Below is a small trained network, with its code and all its weights. Each question gives an input and a class and asks what happens when units are switched off, that is, made to give their printed mean instead of their output.

import numpy as np


def w(rows, s, z=0):
    codes = np.array(rows[::2]) - 128.0
    scale = np.full(codes.shape[1], s)
    scale[-1] = z or s
    return codes * scale


def norm(h):
    return h / np.sqrt((h * h).mean(-1, keepdims=True) + 1e-5)


def f(y):
    return y / 2 * (1 + np.tanh(0.7978845608 * (y + 0.044715 * y**3)))


def log_softmax(a):
    a = a - a.max(-1, keepdims=True)
    return a - np.log(np.exp(a).sum(-1, keepdims=True))


def net(x, mask):
    res = np.array(x, float).reshape(1, 3) / 4 @ E
    u = 0
    for l in range(3):
        y = f(norm(res) @ A[l][:, :-1].T + A[l][:, -1])
        res = res + np.where(mask[u : u + 5], y, B[l][:, -1]) @ B[l][:, :-1]
        u += 5
    return log_softmax(norm(res)[-1] @ U[:, :-1].T + U[:, -1])


A, B = {}, {}
E = w([
[254,70,85],'x0',
[134,194,30],'x1',
[217,239,195],'x2',
],0.00068)
A[0] = w([
[128,207,2,36],'L0N1',
[136,116,87,2],'L0N2',
[108,140,117,111],'L0N3',
[151,110,112,186],'L0N4',
[132,120,133,143],'L0N5',
],0.0049,0.003)
B[0] = w([
[128,59,253,163],'L0N1',
[148,68,82,9],'L0N2',
[132,135,99,107],'L0N3',
[85,171,141,255],'L0N4',
[122,134,144,154],'L0N5',
],0.0037,0.00095)
A[1] = w([
[100,96,147,249],'L1N1',
[252,68,72,98],'L1N2',
[120,59,244,176],'L1N3',
[144,154,92,245],'L1N4',
[106,130,113,142],'L1N5',
],0.0042,0.0011)
B[1] = w([
[156,156,119,214],'L1N1',
[20,177,133,142],'L1N2',
[141,179,3,249],'L1N3',
[136,117,170,175],'L1N4',
[138,141,148,140],'L1N5',
],0.0048,0.0012)
A[2] = w([
[135,76,178,254],'L2N1',
[167,143,119,243],'L2N2',
[107,75,83,79],'L2N3',
[99,61,91,61],'L2N4',
[77,2,75,26],'L2N5',
],0.005,0.0012)
B[2] = w([
[159,73,65,140],'L2N1',
[205,55,151,254],'L2N2',
[223,216,159,127],'L2N3',
[207,210,194,116],'L2N4',
[252,149,247,201],'L2N5',
],0.0021,0.00086)
U = w([
[213,142,227,180],'0',
[10,138,146,141],'1',
[161,151,43,150],'2',
[144,26,98,5],'3',
],0.011,0.0023)

Each question gives the input, the list of numbers given to net, and the class t.
The units are the neurons (one row each of A and B). Each row of codes is followed by its name. A weight is (code - 128) times the scale printed after its matrix; where a second scale follows, it is the last column's (A, B and U).
mask holds one flag per neuron, layer by layer. A switched-off neuron (its flag False) gives its mean, the last column of its row in B, instead of its output. The means were averaged over made-up inputs and are rounded, as every weight is.
A unit's drop is (log p(t) with every unit on - log p(t) with that unit switched off) / (log p(t) with every unit on - log p(t) with every unit switched off).
The circuit of an input: a set's keep is (log p(t) with only the set's units on - log p(t) with every unit switched off) / (log p(t) with every unit on - log p(t) with every unit switched off). Starting from the 12 units with the biggest drops (on a tie, the unit counted first), units are removed one at a time, each time the one whose removal leaves the highest keep (on an exact tie, the one counted first), for as long as the keep stays at least 0.8.
circuit, biggest first: the units of the circuit, biggest drop first
most important unit: the unit with the biggest drop
k most important neurons: the k neurons with the biggest drops, biggest first
top k neurons in layer l: the k neurons of layer l with the biggest drops, biggest first
drop of u: that unit's drop, to one decimal
input [-4,-8,2], class 2: 2 most important neurons -> L1N3; L1N2
input [0,-7,-7], class 0: top 2 neurons in layer 2 -> L2N5; L2N4
input [-6,-7,6], class 2: circuit, biggest first -> L1N3
input [6,-3,0], class 1: 2 most important neurons -> L1N2; L0N1
input [-2,-5,-4], class 2: 3 most important neurons -> L1N1; L1N3; L1N2
input [-7,-4,-7], class 0: 2 most important neurons -> L1N2; L2N5
input [-4,-3,-7], class 0: circuit, biggest first -> L1N2; L2N5
input [-2,-3,-2], class 3: top 2 neurons in layer 0 -> L0N1; L0N4
input [4,-2,-5], class 0: circuit, biggest first -> L0N1; L1N3; L2N5
input [8,3,-8], class 0: circuit, biggest first -> L2N5; L1N3
input [8,5,4], class 1: top 2 neurons in layer 1 -> L1N2; L1N3
input [0,-2,1], class 3: 2 most important neurons -> L1N2; L0N1
input [4,-2,-1], class 1: 2 most important neurons -> L0N1; L1N2
input [2,1,-3], class 3: most important unit -> L0N4
input [-4,-6,-3], class 2: 3 most important neurons -> L1N2; L1N3; L0N4
input [6,-3,5], class 1: circuit, biggest first -> L1N2; L0N1; L2N5; L1N3
input [-2,-8,-7], class 2: 2 most important neurons -> L1N3; L1N1
input [7,-3,-8], class 0: 2 most important neurons -> L2N5; L1N3
input [0,0,2], class 3: 2 most important neurons -> L1N2; L1N3
input [5,-8,3], class 2: circuit, biggest first -> L1N3
input [-2,-4,0], class 2: top 2 neurons in layer 1 -> L1N2; L1N3
input [1,-6,3], class 2: 2 most important neurons -> L1N3; L2N5
input [1,0,0], class 3: 3 most important neurons -> L1N2; L0N1; L1N3
input [5,-5,0], class 1: drop of L1N2 -> 0.7
